Below is a small trained network, with its code and all its weights. Each question gives an input and a class and asks what happens when units are switched off, that is, made to give their printed mean instead of their output.

import numpy as np


def w(rows, s, z=0):
    codes = np.array(rows[::2]) - 128.0
    scale = np.full(codes.shape[1], s)
    scale[-1] = z or s
    return codes * scale


def f(y):
    return y / 2 * (1 + np.tanh(0.7978845608 * (y + 0.044715 * y**3)))


def log_softmax(a):
    a = a - a.max(-1, keepdims=True)
    return a - np.log(np.exp(a).sum(-1, keepdims=True))


def net(x, mask):
    res = np.array(x, float).reshape(1, 6) / 4 @ E
    y = f(res @ A[0][:, :-1].T + A[0][:, -1])
    res = res + np.where(mask, y, B[0][:, -1]) @ B[0][:, :-1]
    return log_softmax(res[-1] @ U[:, :-1].T + U[:, -1])


A, B = {}, {}
E = w([
[15,172,74,19,156,158,70,13,105,164],'x0',
[62,155,224,69,61,12,126,193,10,123],'x1',
[122,97,114,115,109,91,96,126,147,126],'x2',
[146,152,136,130,118,151,157,113,106,105],'x3',
[200,180,47,60,252,1,164,154,160,58],'x4',
[134,137,76,152,91,110,121,115,105,115],'x5',
],0.0074)
A[0] = w([
[63,75,99,174,105,234,128,41,153,212,253],'N1',
[181,78,88,186,117,193,183,195,255,81,140],'N2',
[141,95,168,194,54,121,133,234,62,132,192],'N3',
[235,101,133,205,138,172,81,160,190,82,127],'N4',
[173,153,114,114,223,22,181,225,88,72,198],'N5',
[147,180,62,111,187,131,71,100,213,83,176],'N6',
[156,163,47,117,213,111,104,98,148,124,184],'N7',
[68,126,136,63,134,91,97,183,143,114,195],'N8',
],0.0068,0.0032)
B[0] = w([
[78,68,99,71,63,196,129,103,138,144,252],'N1',
[90,185,131,110,123,176,101,166,89,59,202],'N2',
[137,98,192,173,57,114,129,189,153,174,214],'N3',
[71,185,90,112,148,136,34,160,2,96,187],'N4',
[188,130,68,148,156,60,176,170,109,91,230],'N5',
[130,213,125,103,152,125,197,56,170,123,186],'N6',
[130,177,182,83,168,127,152,85,137,124,187],'N7',
[151,124,147,113,149,76,110,165,87,64,169],'N8',
],0.0092,0.011)
U = w([
[35,163,156,86,65,157,16,158,31,100,250],'0',
[126,203,70,64,210,84,101,155,43,62,189],'1',
[210,85,208,198,69,122,117,191,142,192,110],'2',
[208,72,69,173,159,60,226,207,138,89,41],'3',
[122,67,36,85,118,210,133,67,195,144,83],'4',
[152,232,135,103,167,119,178,45,254,120,27],'5',
],0.0062,0.0024)

Each question gives the input, the list of numbers given to net, and the class t.
The units are the neurons (one row each of A and B). Each row of codes is followed by its name. A weight is (code - 128) times the scale printed after its matrix; where a second scale follows, it is the last column's (A, B and U).
mask holds one flag per neuron, in row order. A switched-off neuron (its flag False) gives its mean, the last column of its row in B, instead of its output. The means were averaged over made-up inputs and are rounded, as every weight is.
A unit's drop is (log p(t) with every unit on - log p(t) with that unit switched off) / (log p(t) with every unit on - log p(t) with every unit switched off).
The circuit of an input: a set's keep is (log p(t) with only the set's units on - log p(t) with every unit switched off) / (log p(t) with every unit on - log p(t) with every unit switched off). Starting from all 8 units, units are removed one at a time, each time the one whose removal leaves the highest keep (on an exact tie, the one counted first), for as long as the keep stays at least 0.8.
circuit, biggest first: the units of the circuit, biggest drop first
unit that matters most: the unit with the biggest drop
k most important neurons: the k neurons with the biggest drops, biggest first
drop of u: that unit's drop, to one decimal
input [6,-1,2,0,-3,7], class 4: most important neuron -> N4
input [0,-7,6,-1,-1,-4], class 0: 3 most important neurons -> N4, N2, N5
input [2,-4,-6,-1,1,-7], class 5: 2 most important neurons -> N6, N7
input [0,8,7,8,5,2], class 3: circuit, biggest first -> N5, N4
input [2,-1,2,6,-6,-7], class 4: circuit, biggest first -> N4, N1
input [0,1,4,1,-2,7], class 2: circuit, biggest first -> N4, N2
input [-3,-4,0,0,1,3], class 1: 3 most important neurons -> N1, N3, N4
input [0,7,6,4,-1,-4], class 2: circuit, biggest first -> N4, N3, N2
input [5,0,1,3,4,-1], class 5: circuit, biggest first -> N4, N6
input [0,6,6,-5,-5,-2], class 2: circuit, biggest first -> N3, N4
input [1,-2,-3,-6,2,-4], class 5: circuit, biggest first -> N4, N6, N7
input [-6,-2,-8,1,2,8], class 1: 2 most important neurons -> N4, N2
input [4,-3,-2,2,0,4], class 4: 2 most important neurons -> N1, N5
input [-6,4,4,0,-3,2], class 2: unit that matters most -> N3
input [-1,-6,6,3,-6,2], class 0: 2 most important neurons -> N4, N2
input [-5,7,-5,3,1,-2], class 3: 2 most important neurons -> N5, N1
input [-1,4,5,-3,8,2], class 3: 3 most important neurons -> N5, N4, N2
input [-8,-7,1,4,8,0], class 1: drop of N6 -> 0.0
input [-3,-7,3,8,-2,-7], class 0: drop of N4 -> 0.2
input [-1,3,6,7,0,-2], class 2: drop of N5 -> 0.1
input [-1,8,-5,-5,-1,-1], class 2: unit that matters most -> N3
